B, the same points and some others measured another way; then each row and its match in B
B (72 x 27)
[[ 270  -62  297  -60 -241   37  256  -38  144   95   76 -162  208  -62
   148  -91  433  -74   81  209   -1  528 -301  -23 -301   26  -19]
 [ 117  -99 -128 -159  -22  -68 -175 -117   87   51 -201  -93 -150  141
    43 -102   -3  147  269  -23 -187  143 -193   61  -76  141   -1]
 [ -79 -165  -62 -189 -113  -91 -103 -130   66   14 -269   46 -159  215
    71  -43 -129   69  260 -105  -96   50 -156  -37    3  134    8]
 [ 207 -389 -225 -154 -196    5 -328 -179  234  214 -492 -274 -241 -131
    91 -103 -149  291  386 -158 -298  226 -327  130  144   40 -112]
 [ 185  134   71    0   85   34   80  104  181   40    5   -8  122    0
   -65  -48  213 -179  -18  183   31  126   30  -37 -243    9   26]
 [-141 -329 -120  -40   -9   26 -109   99  276   86 -548  -11 -153 -219
  -146  159 -599 -409   86 -361  -83 -145  -56 -183  361 -228  178]
 [ 219   -6  -73  -75  -79  215  171 -338  266  -89 -223    6   29 -209
   -49  -78  -74  -74   41   52 -112  154 -100   -2    8  116 -111]
 [ 439 -124 -190  -53 -209   72  -98  -95   33  162 -386  123  300  200
   -23 -248  195 -104  174  139   -5  462  -83  114  211  -49  -54]
 [ -42 -135 -290   43  267   86 -230  129  359   31 -483  -54 -212 -320
  -298  126 -621 -355    8 -275 -156 -331  120 -102  293 -182  155]
 [ -39 -219  538   42 -241  -87  230  236  180    0  204  -92  294    9
   155  -62  292 -146  -10  219   74  320 -165 -275 -291  -15  -20]
 [-126 -329   34  -28 -337  -72 -182 -118  -46  -96  146  361   53  456
   125 -191  140  433   61  220  237   87  123   44   20  225 -187]
 [-514  -97  107 -202  -71 -249  -90 -140 -124 -203  330  289 -414  520
   145   77  -56  364  105  -11  179 -268   48  -18 -298  348   76]
 [ 232   98  162 -109 -191   64  288   96  227  208   99  -79   23 -141
    52  162  531 -103   38   79  308  525 -132   49 -410  -62  175]
 [ 262   63 -313 -142  234 -104 -346 -288 -197   65  -80 -124 -281  287
    -4 -214  -51  128  215   91 -380  -16 -242  385  -45  136   91]
 [ 116  108  -82   32   71  161   23 -263   83 -179  -29  299  112  156
   -96 -201  -60  -35 -131  281  -10 -198  226   53  -10  172 -213]
 [ -80 -363  133 -181 -511 -120  -26  121   73  290 -197  133  -44  238
   212  117  267  129  239 -102  349  387 -121  -21  -36  -75   55]
 [  50 -393  237  -93 -407 -219 -137  -10 -258  166  -22   76  172  551
   290 -259  262  109  218  195  -32  361 -295   85   30    7  -50]
 [ 133  -79   49  -11  -93  -42    9   62   -4  -45 -150  228  363  344
   -36 -228   92 -256   75  171   17  258   15 -139   96   23   13]
 [ -14   50  175  169  183 -186 -279  342  -48  -96  456  220  243  504
   -43 -261  314  131 -138  521  118 -163  326  -15 -300  128  -89]
 [ 233  154 -104 -198  102   27   86 -355   -9   22  -94 -156 -224    5
    21  -42   22  -89  153    5 -254  139 -322  207 -188  124  127]
 [-254 -211  179 -163 -265  114  155 -487   66    1 -218  155 -311   31
   231   43 -320   78  -32  -22  -89 -427 -107   78  -16  104 -285]
 [ 334  148 -265  -97 -138  333  156 -544  183  -67 -297  324   82   12
   -61 -155   65   75  -26  184   65   79  140  188   60  203 -289]
 [-267    7  -10 -133   65 -228 -187   84  -12  -86  414  121 -385  332
    28  118  176  381   97   30  239  -61   76   76 -408  251  207]
 [  58 -300  -98  280  246   50 -470  329  344   68 -190 -112   18 -255
  -229  -99 -405 -106 -141  107 -180 -412  242  -36  230 -221 -108]
 [ 280  -29  -33   20  -88  101   -3   -9  129   45 -210  167  303  129
   -55 -199  142 -156   11  220   40  217   77   -7   62  -10 -113]
 [-287   32  232 -234  163 -385  -90   96 -186   30  253 -178 -406  413
   175   82   54   13  223  -33 -184 -114 -309    5 -473  157  300]
 [ 197  180  -94  -52   72  -66  -48  114  -32   62  151  167   62  301
   -83  -35  376  -45   31  196  234  261   83  136 -226   38  203]
 [-130  -59  170 -150 -138  -71   81 -264 -139  -70   19  198  -57  389
   170 -105   -2   21   40  146  -48 -117 -107   40 -136  168  -90]
 [  83   33   47  -20   82  -76  -24   72   66  -63   65   30   95  173
   -43 -116  113  -90   61  161  -37  136  -27  -59 -169   91   73]
 [-237 -299  428  -42 -359    0  170 -122   85   -8  -18  172   67  165
   247  -56  -17   20  -42  164   55 -144  -48 -141 -100   64 -274]
 [ -32 -185  -98 -102  128 -135 -295   70   17  304 -203 -270 -477  -75
    19  166 -264 -108  130 -207 -196 -200 -236  231   -8 -211  255]
 [ -78 -285 -144   75    8  128 -129  143  363   65 -487  113  -19 -248
  -212  109 -511 -342  -58 -193   45 -234  173 -171  367 -233   36]
 [-431 -181   55 -135  -72 -106  -82    5  112   -2 -154  225 -323  205
    48  174 -309   19   53 -168  124 -407  113 -114  -35   49   16]
 [ -42  -52 -187   81  305  -96 -345  476  272  107  -94  -43 -167  -91
  -278  144 -200 -204    2 -108   80 -170  212  -66   -3 -189  296]
 [ -45 -383    8   96  -63   63 -127  225  347   75 -386  -24   66 -252
  -134   46 -384 -303  -10 -137  -18  -63   42 -211  300 -242   27]
 [ 298 -196 -298  -10   22  290  -28  -87  489  218 -695 -244 -152 -683
  -220  150 -449 -392   53 -319 -182   53 -144   34  336 -302   88]
 [  96   -1  268  -31 -109   45  265   37  255  -39   89  -70  155 -109
    40  -23  245 -125    7  157   38  281 -108 -162 -304   79  -12]
 [ 289  180  -95  -18  182  189  204   44  509  -25 -113 -232  -10 -521
  -226  124   65 -248   25  -50  -22  292  -63 -107 -229    9  167]
 [ 162 -156 -301   69  147  -24 -261  335  189   24 -467  117  251   56
  -332  -82 -295 -476  116 -131   -3  198  124 -201  416 -206  281]
 [ 161   33  190  -74   66 -154  -24  146    9  189  112 -262  -63   81
   103  -18  288 -105  113  138 -134  196 -270   97 -369  -40  159]
 [-354 -433  214  135  -41  -82 -248  314  186   93 -105   62 -100  -21
    -4   83 -408 -152 -141  -18   32 -491  161 -156  144 -227  -51]
 [  99  166  130  -46  121   55  233    5  246  -45  129 -123  -42 -202
   -57   89  148 -193  -30   74   -1  136  -96  -57 -357   52  135]
 [-365 -353  201  -12 -406   24   40 -121  154 -192  164  424    0  212
   116   -8  -22  351  -68  126  374 -100  232 -147  -29  220 -244]
 [ 304 -114 -193   89   45  123  -88  462  522  250 -325 -169   84 -492
  -304  198   40 -353   40 -172  219  407   70 -106   87 -334  300]
 [-152  -20  143   -2  148  -17  -70 -230  -38  -85  125   28 -248  136
    79  -87 -225   39 -124  199 -233 -540   -2  128 -164  119 -152]
 [  -7  121  303  189  268  -58  -48  288  139  -96  500  -40   98   38
   -58  -95  221  -39 -244  433    9 -230  183  -44 -447   55  -34]
 [ 159 -123 -152  -77  -25 -119 -257 -216 -246  -92 -214  221  194  610
    23 -415  -73  -11  206  200 -253  105  -91   79  223  170  -74]
 [  24   87  -32 -227  -68  -20  161 -231  -52   28  -76  113 -181  207
    53   67   76 -107  133  -52   55  143 -166  110 -161   92  168]
 [ 141  -37 -359  294  660  -41 -634  555  382  -13 -131 -207  -40 -266
  -478  -70 -443 -231  -76   42 -260 -393  323  -77  146 -177  188]
 [ 493 -110 -289   88   -7  210  -36  247  471  147 -498  -87  313 -427
  -330   -7   -6 -427   85 -100   70  555   16 -116  280 -269  196]
 [ 185 -234 -183 -212 -411  -80 -133  179  124  324 -320  128    9  218
    45   92  390  129  371 -171  404  714 -104   59   17  -71  226]
 [-143 -199  -12 -139 -191  -68 -104 -143   26   43   69   85 -323  152
   115   70   28  298  114  -31  125   -8  -74  133 -146  130   36]
 [-210  -75   17  -64 -121  -59  -17    1  184 -219  293  273  -93  198
   -22   39  155  349   44   81  337  110  186 -107 -248  298   27]
 [ 139  -81 -415   12  156  107 -198  223  375   70 -515   77  -17 -231
  -366  127 -342 -365   80 -265   95   78  181 -114  313 -200  259]
 [-190 -298  119 -122 -318  -95  -55  -85  -48   40 -215  301   15  432
   163  -87  -74   39  119   27   97  -39    0  -67  103   62 -124]
 [  36  -12  -14 -243 -307   41  275 -154   45  102 -231  241  -30  165
    56  138  173 -187  140 -127  304  377 -107    4  -49    1  182]
 [ 101  -78 -109 -142  -81   17   34 -251  -25    6 -284  103  -35  164
     7  -77 -133 -175  136  -44 -106  115 -173   59  126   34   77]
 [ 229  250   12  225  502  -96 -285  415  158 -125  479  -79  178  107
  -242 -201  310   15 -139  470  -37  -56  271    7 -413  106   78]
 [ 341  194  -81  137  118   74   26  372  299  -77  161  197  435   26
  -290  -93  446 -175  -83  297  356  459  320 -139 -181   15  140]
 [  92 -155  279  -70 -200  -13  147 -157    0   94   34 -130   -2   29
   196  -67  139  -64   44  139 -127  178 -317   71 -180    5  -24]
 [-292    8  242 -246 -184  -71  292 -232  -36  -69   -9  247 -171  308
   174  103  -11  -94   66  -42  121  -95  -94  -95 -236  173   24]
 [ 426  -46  -59  143   87  164 -115   62  351   74    6 -229  127 -337
  -115 -149  191   45  -33  259 -117  214  -14   99 -126  -32 -103]
 [ 154 -128 -350  114  176  193 -276   44  341   59 -458   76  -38 -250
  -292  -22 -428 -204  -62  -54  -74 -274  243   20  334 -158  -50]
 [-115 -128 -138 -131   92 -174 -340   37   58   62 -116  -44 -336  221
    16    7 -131  202  231  -81 -118 -157  -43   62 -105  114   65]
 [-230 -106   90 -202 -153  -21  129 -157  145  -12 -195   93 -238   59
    91  139 -160  -36  122 -157   36  -87 -100 -109 -116  106   17]
 [ -31    8  -21 -254 -248  182  316 -597   16    4 -301  221 -243   47
   125   79 -164 -103   36 -107   16  -84 -154  138   14   99  -85]
 [-441 -309  233  -78 -366  -12  124 -288    5 -286   54  491   24  391
   159  -79 -203  168  -44   94  196 -218  128 -204   61  269 -242]
 [-274 -362  185  -82 -266 -149 -136   22   11   46 -105  168  -71  329
   179  -47  -99  139  123   25   47 -125  -24  -98   12   61 -120]
 [  88  175 -156  -50  309  -57  -37 -153  -42 -292 -108  146  128  319
  -181 -241 -220 -299   90  100 -276  -19   -9 -118   44  218  125]
 [  96  -55  -33  -95  -96    0  -22 -226 -102   26  -92  176    1  304
    65 -144   34  -37   52  134  -32   57  -77  149   16   70  -16]
 [ -18 -168 -181  -73   -1  -90 -296  171  217   54 -200   35 -124  109
   -76   11  -40  140  218  -81   64   86   76  -64  -11   64   76]
 [ 140  124 -237  -75   -3   40   39  140  327 -129  112  185   46  -12
  -239   92  314  103  118  -16  415  512  183  -97 -206  181  254]]
Rows of B count from 0, top down.

[ 333 -308  -79  332  117 -462  -36 -424  -10   29   39  -67 -148 -141
  119 -122 -339 -271  265  444 -183  -27  117  591 -198 -443]  13
[ -11 -221  -15   69   -9  -81 -237 -171 -533   99 -306 -235 -134 -165
 -137   57 -210   70  182 -163  113   25   72  188  -89 -337]  57
[-137   93 -122 -177   88  386  -13  333  309   25  204 -121   53  237
 -178    2  483  132 -119  -62  -83  -91  288 -537  -43   -1]  54
[-201 -112  -87 -222 -123 -127   -9  -90  -92  137 -112 -244 -232   57
  -63  -24   20  -16   80  145 -208 -161  205  -72  162 -285]  48
[ 371 -157 -198  166  -20   51  147 -237  -69 -243  -21   50  -97 -297
 -130  117   20  -17  157    5  120  -92  -65  314 -169 -171]  40
[-220  129  235 -261 -114  337   -8  421  252  213  245  -81  127  282
 -209   -5  300  150 -162  -12  -73 -264  315 -631  159  150]  64
[ 292    5 -102  477   69 -175  194  -88  156  -77  343  168  239  -89
   10  317  -26 -147   53  108   73   25  148  445 -160  307]  55
[ -56 -135  327  -41 -229   37  -95  105 -156  213  119 -190  -31   81
  -91   36 -108  245  -36  -21   39 -142   75 -203  180   18]  41
[-224  -29  184  -41  -88  213 -229  201  -25  332  164 -185   51  259
 -154   15 -145  253 -201  -94  -99   63  383 -503    0  -32]  8
[  19  -65  -65  378   29 -135  -91  -85 -130  160  223  -32  144   60
  -15  260 -285   50 -104  -59   22  276  311  147 -153  156]  53
[ -23   34 -258   12  -98 -249  120 -251  218   -3  234   51  -16 -224
  166  143 -185  -98   16  205 -138 -124   83  457 -101   -9]  62
[ 240  -23  147  312   75  264 -120   96 -280   89   86  123  256  -26
 -320  179 -115   54 -102 -281  339  153  284 -160 -240  170]  60
[-270  210  -83 -327  321  198 -257  406  378  186  305  -83  199  213
   21 -219  491  -76 -127   37  -11 -133  369 -423 -227  -43]  7
[ 203  -61  164 -132   63 -100   79   68  151  -28   17  -13   -7  -85
  -80 -197  321 -275  292  324    4 -504   27  139   53 -199]  39
[  68 -114   61   48   27   40  -90   54  -61  126  173  -95    9  134
  -86  -17   21   63  -97   18   47   58  239 -228  -41  -40]  2
[ 123 -176   98  112 -274 -411   94 -301  248   93  474  -60 -101 -145
  333   30 -408  101  -27  394 -165 -146 -107  473   67    7]  35
[-284   82 -232  -47 -295 -253  120 -178  474   76  481  -84  -39 -130
  355  244 -265  189 -110  218 -338 -140   11  405   29  126]  21
[ 223 -184  -76   73 -223 -400  118 -408 -122   -6  337   47 -115 -285
  240  107 -358   23 -103  180  156   34 -104  473   13   92]  6
[ 286 -191   30  535   79 -133  -48 -177 -287    3 -142  -24   95 -146
 -193  223 -263 -112  289  -20   46   34  155  462 -204 -130]  22
[ 678 -355 -288  393  348 -187    2 -354 -176 -302   58   12 -118 -241
   19  -96  145 -202  203  141  282  173  -71  465 -376 -323]  16
[ 470 -233  -84  420   11 -192  102 -321 -256  -52  218  124   10 -128
  -49  168 -267  -68  -72   53  244  256  126  280 -160   92]  5
[ 157 -117 -128  302  -66 -248  203 -209   13  -69  -16  -28  -33 -108
  -70  245  -75 -156  261  195 -157 -141  119  475   23  -58]  33
[ 368 -172  143  298   91 -210   50 -145  255  -19   57   29   28 -139
  -28 -122 -103 -287  383  437 -206 -364   72  490 -160 -339]  30
[-316  110  -80  -74 -163 -196  242  169  255  108  283 -144   55  231
   43  302  305   -7  -18  163 -228 -187  246  -24  340  340]  71
[  19 -169   17   10  -33   20  -64   11 -197   86   43 -188  -99  111
 -114   33   69  130  -42  -32   53   53  170 -206   61  -79]  28
[ 164    7  144 -324   90   74    4  159  192  -10  166   37   14  -64
  -47 -290  406 -168   65  210  154 -415   38 -160  -22 -124]  59
[-342   50  201 -271 -107  268 -179  364  117  244  118 -260   35  210
 -127  -24  203  267  -65  -88 -104 -231  212 -493  124  -29]  4
[ 384 -164 -191  288   56 -304  160 -312  -30  -82  251  110  -18 -116
   58   99 -105 -203    5  222  101  118  126  371 -126   35]  56
[  29  -68   28  163   12  241   15  153  -65   65  -47 -108   34  195
 -343  148  136   69   37  -91  -68  -11  337 -305    5  -44]  11
[ -38 -124  146  -94 -101  251 -218   34  -54  151  -42 -166  -87  -27
 -176  -96 -167  223   14  -68  -68 -139  138 -238 -107 -333]  44
[ 176 -176  105  302  135  -10 -256  -75 -249  150  -57  -74   64  -45
 -148  -13 -266  -22  114  -33   68   81  233  111 -271 -249]  63
[ 194 -199 -145  596   53 -243   -4 -240  -83  -37   30 -106   40 -106
    6  306 -256   -7  243   50 -110  118   96  602 -189  -90]  26
[  53   26  -90   83   19   95  -45   -7  -24   54  215   68  123  -65
  -71  137  -69   48 -140 -113  146   83  211  -24 -195  108]  31
[  18  -95  247  106  -95  371 -363   84  -26  207  197  -82   94  -69
 -103  -19 -402  426 -161 -230   74   39  102 -228 -305 -148]  20
